Below are the code and all the weights of a small trained network. Each question names an input and a target symbol and asks about switching units off, where a switched-off unit gives its printed mean instead of its output.

import numpy as np


def w(rows, s, z=0):
    codes = np.array(rows[::2]) - 128.0
    scale = np.full(codes.shape[1], s)
    scale[-1] = z or s
    return codes * scale


def f(y):
    return y / 2 * (1 + np.tanh(0.7978845608 * (y + 0.044715 * y**3)))


def softmax(a):
    e = np.exp(a - a.max(-1, keepdims=True))
    return e / e.sum(-1, keepdims=True)


def log_softmax(a):
    a = a - a.max(-1, keepdims=True)
    return a - np.log(np.exp(a).sum(-1, keepdims=True))


def net(x, mask):
    ids = ['ΣΩβγδεμπτ'.index(c) for c in x.split()]
    T = len(ids)
    res = E[ids] + P[:T]
    u = 0
    for l in range(2):
        q, k, v = (res @ M[l].T for M in (Q, K, V))
        z = softmax(np.where(np.tri(T) > 0, q @ k.T / 4**0.5, -1e9)) @ v
        res = res + np.where(mask[u], z, O[l][:, -1]) @ O[l][:, :-1]
        u += 1
        y = f(res @ A[l][:, :-1].T + A[l][:, -1])
        res = res + np.where(mask[u : u + 4], y, B[l][:, -1]) @ B[l][:, :-1]
        u += 4
    return log_softmax(res[-1] @ U[:, :-1].T + U[:, -1])


Q, K, V, O, A, B = {}, {}, {}, {}, {}, {}
E = w([
[132,164,151],'Σ',
[137,164,151],'Ω',
[155,248,72],'β',
[98,101,203],'γ',
[101,153,73],'δ',
[32,127,162],'ε',
[176,111,171],'μ',
[138,138,209],'π',
[215,150,100],'τ',
],0.014)
P = w([
[187,92,89],'0',
[178,108,103],'1',
[194,125,124],'2',
[208,130,118],'3',
[204,130,117],'4',
[196,135,137],'5',
[201,143,130],'6',
[230,152,151],'7',
[216,170,154],'8',
[232,170,156],'9',
[251,193,164],'10',
[243,193,143],'11',
[230,172,133],'12',
],0.002)
Q[0] = w([
[147,166,179],'0.h0',
[109,183,139],'0.h0',
[164,53,223],'0.h0',
[249,83,132],'0.h0',
],0.015)
K[0] = w([
[143,90,76],'0.h0',
[129,147,90],'0.h0',
[107,6,138],'0.h0',
[205,44,123],'0.h0',
],0.017)
V[0] = w([
[162,254,222],'0.h0',
[91,39,134],'0.h0',
[96,12,41],'0.h0',
[164,182,7],'0.h0',
],0.0035)
O[0] = w([
[191,65,32,214],'0.h0',
[54,156,133,30],'0.h0',
[79,180,208,49],'0.h0',
[255,118,221,248],'0.h0',
],0.0051,0.0015)
A[0] = w([
[250,109,113,1],'0.n0',
[140,165,84,67],'0.n1',
[144,47,149,28],'0.n2',
[131,59,186,10],'0.n3',
],0.015,0.0021)
B[0] = w([
[73,19,144,255],'0.n0',
[115,130,30,182],'0.n1',
[54,185,62,101],'0.n2',
[3,208,130,118],'0.n3',
],0.019,0.0034)
Q[1] = w([
[123,176,3],'1.h0',
[235,115,147],'1.h0',
[72,172,242],'1.h0',
[129,161,33],'1.h0',
],0.0062)
K[1] = w([
[178,155,255],'1.h0',
[190,164,70],'1.h0',
[39,145,95],'1.h0',
[167,148,221],'1.h0',
],0.0068)
V[1] = w([
[122,138,132],'1.h0',
[43,155,138],'1.h0',
[125,119,1],'1.h0',
[124,110,147],'1.h0',
],0.009)
O[1] = w([
[120,137,117,102],'1.h0',
[41,146,117,60],'1.h0',
[141,26,2,254],'1.h0',
[125,130,180,153],'1.h0',
],0.0079,0.0034)
A[1] = w([
[47,180,82,2],'1.n0',
[249,184,172,171],'1.n1',
[92,144,110,31],'1.n2',
[123,144,38,188],'1.n3',
],0.011,0.0045)
B[1] = w([
[154,158,3,125],'1.n0',
[235,134,245,192],'1.n1',
[137,157,79,107],'1.n2',
[105,251,80,254],'1.n3',
],0.012,0.0054)
U = w([
[254,72,162,68],'Σ',
[237,83,153,114],'Ω',
[74,106,47,12],'β',
[189,210,80,120],'γ',
[183,89,32,246],'δ',
[41,138,219,168],'ε',
[54,91,165,120],'μ',
[66,108,184,184],'π',
[168,24,87,3],'τ',
],0.0056,0.0053)

Each question gives the input, a string of symbols that net reads in full, and the target symbol t.
The units are the heads (4 rows each of Q, K, V and O) and the neurons (one row each of A and B). Each row of codes is followed by its name. A weight is (code - 128) times the scale printed after its matrix; where a second scale follows, it is the last column's (O, A, B and U).
mask holds one flag per unit, layer by layer, with each layer's heads first. A switched-off unit (its flag False) gives its mean, the last column of its rows in O or B, instead of its output. The means were averaged over made-up inputs and are rounded, as every weight is.
A unit's drop is (log p(t) with every unit on - log p(t) with that unit switched off) / (log p(t) with every unit on - log p(t) with every unit switched off).
unit that matters most: the unit with the biggest drop
k most important neurons: the k neurons with the biggest drops, biggest first
k most important neurons of layer l: the k neurons of layer l with the biggest drops, biggest first
drop when u is switched off: that unit's drop, to one decimal
input δ Ω Σ τ δ δ, target γ: 3 most important neurons	(0.n0 1.n3 0.n1)
input γ ε δ Ω Ω, target Σ: 3 most important neurons of layer 0	(0.n0 0.n1 0.n3)
input δ Ω δ δ Ω δ π Σ, target Σ: 3 most important neurons of layer 0	(0.n0 0.n3 0.n2)
input δ δ δ π β π δ π μ π Ω δ γ, target γ: 4 most important neurons	(1.n0 0.n3 0.n2 0.n0)
input δ π π, target ε: 3 most important neurons of layer 0	(0.n3 0.n1 0.n2)
input δ δ γ, target β: 3 most important neurons of layer 1	(1.n0 1.n1 1.n3)
input δ Ω Ω τ δ Ω τ δ δ γ, target γ: 2 most important neurons of layer 1	(1.n0 1.n2)
input μ Ω Ω δ π δ π Ω δ τ, target τ: most important neuron of layer 1	(1.n3)
input Ω τ γ δ γ δ δ δ ε Σ, target Σ: 2 most important neurons	(0.n0 1.n1)
input δ δ β δ δ δ γ, target β: 2 most important neurons of layer 1	(1.n0 1.n1)
input δ Ω δ π Ω, target Σ: 3 most important neurons	(1.n1 0.n0 0.n3)
input ε δ δ β, target β: 4 most important neurons	(0.n0 0.n1 1.n3 1.n1)
input Ω δ Ω π γ δ, target γ: drop when 0.h0 is switched off	0.2
input δ ε π, target ε: unit that matters most	0.n3
input δ δ ε μ β, target β: drop when 0.n2 is switched off	0.1
input ε β δ τ, target τ: drop when 0.n0 is switched off	1.3
